Below is a small trained network, with its code and all its weights. Each question gives an input and a class and asks what happens when units are switched off, that is, made to give their printed mean instead of their output.

import numpy as np


def w(rows, s, z=0):
    codes = np.array(rows[::2]) - 128.0
    scale = np.full(codes.shape[1], s)
    scale[-1] = z or s
    return codes * scale


def norm(h):
    return h / np.sqrt((h * h).mean(-1, keepdims=True) + 1e-5)


def f(y):
    return y / 2 * (1 + np.tanh(0.7978845608 * (y + 0.044715 * y**3)))


def log_softmax(a):
    a = a - a.max(-1, keepdims=True)
    return a - np.log(np.exp(a).sum(-1, keepdims=True))


def net(x, mask):
    res = np.array(x, float).reshape(1, 7) / 4 @ E
    u = 0
    for l in range(2):
        y = f(norm(res) @ A[l][:, :-1].T + A[l][:, -1])
        res = res + np.where(mask[u : u + 6], y, B[l][:, -1]) @ B[l][:, :-1]
        u += 6
    return log_softmax(norm(res)[-1] @ U[:, :-1].T + U[:, -1])


A, B = {}, {}
E = w([
[66,235,201,166,97,233,134,200,14],'x0',
[120,131,127,130,137,121,133,122,123],'x1',
[128,225,174,59,63,212,157,20,89],'x2',
[133,130,126,129,127,124,129,127,127],'x3',
[116,125,126,130,131,131,127,123,126],'x4',
[129,130,127,129,130,129,128,126,128],'x5',
[135,137,194,105,253,140,13,110,150],'x6',
],0.0034)
A[0] = w([
[132,107,122,145,182,147,60,144,110,28],'0.n0',
[136,150,116,8,89,160,162,3,208,55],'0.n1',
[132,157,202,149,234,176,35,138,97,58],'0.n2',
[88,127,135,189,128,144,92,212,88,59],'0.n3',
[171,93,74,105,85,98,168,74,129,117],'0.n4',
[128,115,192,44,184,134,41,43,152,3],'0.n5',
],0.0048,0.0032)
B[0] = w([
[59,166,242,157,118,132,119,133,182,132],'0.n0',
[193,155,166,213,98,24,152,109,166,253],'0.n1',
[122,144,133,84,163,89,161,152,222,236],'0.n2',
[219,175,144,227,148,111,211,179,150,162],'0.n3',
[76,151,191,110,174,104,198,178,189,206],'0.n4',
[225,131,39,224,186,254,81,114,68,192],'0.n5',
],0.0053,0.0035)
A[1] = w([
[135,182,203,76,216,186,11,73,81,51],'1.n0',
[160,119,89,180,122,167,129,193,56,1],'1.n1',
[128,79,134,91,212,143,3,127,173,22],'1.n2',
[94,176,136,42,87,212,101,87,70,157],'1.n3',
[177,157,79,185,140,174,181,140,132,151],'1.n4',
[105,9,49,120,181,109,145,164,186,117],'1.n5',
],0.0056,0.0018)
B[1] = w([
[140,70,69,41,130,100,222,202,208,215],'1.n0',
[121,32,127,184,92,2,129,90,98,132],'1.n1',
[78,137,205,195,17,79,84,50,12,212],'1.n2',
[102,143,32,115,134,190,89,79,115,190],'1.n3',
[98,73,109,117,129,126,60,124,78,198],'1.n4',
[93,138,130,15,137,224,125,134,120,254],'1.n5',
],0.0062,0.0039)
U = w([
[106,110,83,14,148,175,171,167,170,251],'0',
[157,155,167,144,71,36,218,77,178,103],'1',
[106,65,121,213,92,62,150,172,52,70],'2',
[100,178,58,139,79,193,134,78,62,51],'3',
[80,66,202,98,135,116,36,79,99,105],'4',
[247,129,105,167,181,136,70,64,155,94],'5',
[129,181,209,166,207,124,116,203,169,120],'6',
],0.013,0.0026)

Each question gives the input, the list of numbers given to net, and the class t.
The units are the neurons (one row each of A and B). Each row of codes is followed by its name. A weight is (code - 128) times the scale printed after its matrix; where a second scale follows, it is the last column's (A, B and U).
mask holds one flag per neuron, layer by layer. A switched-off neuron (its flag False) gives its mean, the last column of its row in B, instead of its output. The means were averaged over made-up inputs and are rounded, as every weight is.
A unit's drop is (log p(t) with every unit on - log p(t) with that unit switched off) / (log p(t) with every unit on - log p(t) with every unit switched off).
The circuit of an input: a set's keep is (log p(t) with only the set's units on - log p(t) with every unit switched off) / (log p(t) with every unit on - log p(t) with every unit switched off). Starting from all 12 units, units are removed one at a time, each time the one whose removal leaves the highest keep (on an exact tie, the one counted first), for as long as the keep stays at least 0.8.
units of the circuit, in order: the units of the circuit, biggest drop first
unit that matters most: the unit with the biggest drop
top k neurons: the k neurons with the biggest drops, biggest first
k most important neurons of layer l: the k neurons of layer l with the biggest drops, biggest first
drop when u is switched off: that unit's drop, to one decimal
input [0,-3,4,7,-6,-6,6], class 5: top neuron => [0.n5]
input [2,-7,0,-2,-7,4,-7], class 2: units of the circuit, in order => [1.n5 1.n4]
input [-5,7,0,8,-4,6,-5], class 0: top 3 neurons => [1.n2 1.n5 0.n3]
input [-7,4,0,6,-6,-4,1], class 4: units of the circuit, in order => [1.n0 0.n3]
input [8,3,0,-6,1,-3,0], class 2: units of the circuit, in order => [1.n1 1.n5]
input [-3,-4,8,1,0,-3,1], class 5: top 4 neurons => [0.n5 0.n1 1.n2 1.n0]
input [5,2,0,-5,7,-5,-7], class 2: top 2 neurons => [1.n1 1.n5]
input [0,5,5,-5,5,-6,4], class 5: top 2 neurons => [0.n5 0.n1]
input [-1,-3,-8,-4,5,8,4], class 4: 2 most important neurons of layer 1 => [1.n2 1.n5]
input [0,-7,4,-5,0,-3,2], class 5: units of the circuit, in order => [0.n1 0.n5]
input [-8,-7,-1,-3,5,-2,7], class 4: 2 most important neurons of layer 1 => [1.n2 1.n5]
input [7,-2,1,-1,6,-4,2], class 0: 3 most important neurons of layer 1 => [1.n2 1.n0 1.n3]
input [0,7,1,2,-5,-2,5], class 5: 2 most important neurons of layer 1 => [1.n2 1.n5]
input [6,4,1,-4,-8,-5,6], class 0: units of the circuit, in order => [1.n0]
input [6,-6,0,8,8,-5,-1], class 2: 2 most important neurons of layer 1 => [1.n1 1.n5]
input [7,-6,8,3,-7,-5,4], class 0: top 2 neurons => [1.n0 1.n2]
input [0,8,7,2,-1,-7,1], class 5: 2 most important neurons of layer 0 => [0.n1 0.n5]
input [8,-5,3,-7,2,5,2], class 0: top 3 neurons => [1.n0 1.n2 0.n1]
input [5,2,0,2,-2,-3,-4], class 2: top 2 neurons => [1.n1 0.n3]
input [-4,6,-7,4,-8,-6,-7], class 0: unit that matters most => 1.n5
input [-7,3,3,-3,7,-4,2], class 5: 2 most important neurons of layer 0 => [0.n5 0.n1]
input [3,-8,-1,6,3,-4,-6], class 2: drop when 1.n1 is switched off => 0.2
input [8,4,6,6,0,7,4], class 0: drop when 1.n0 is switched off => 0.6
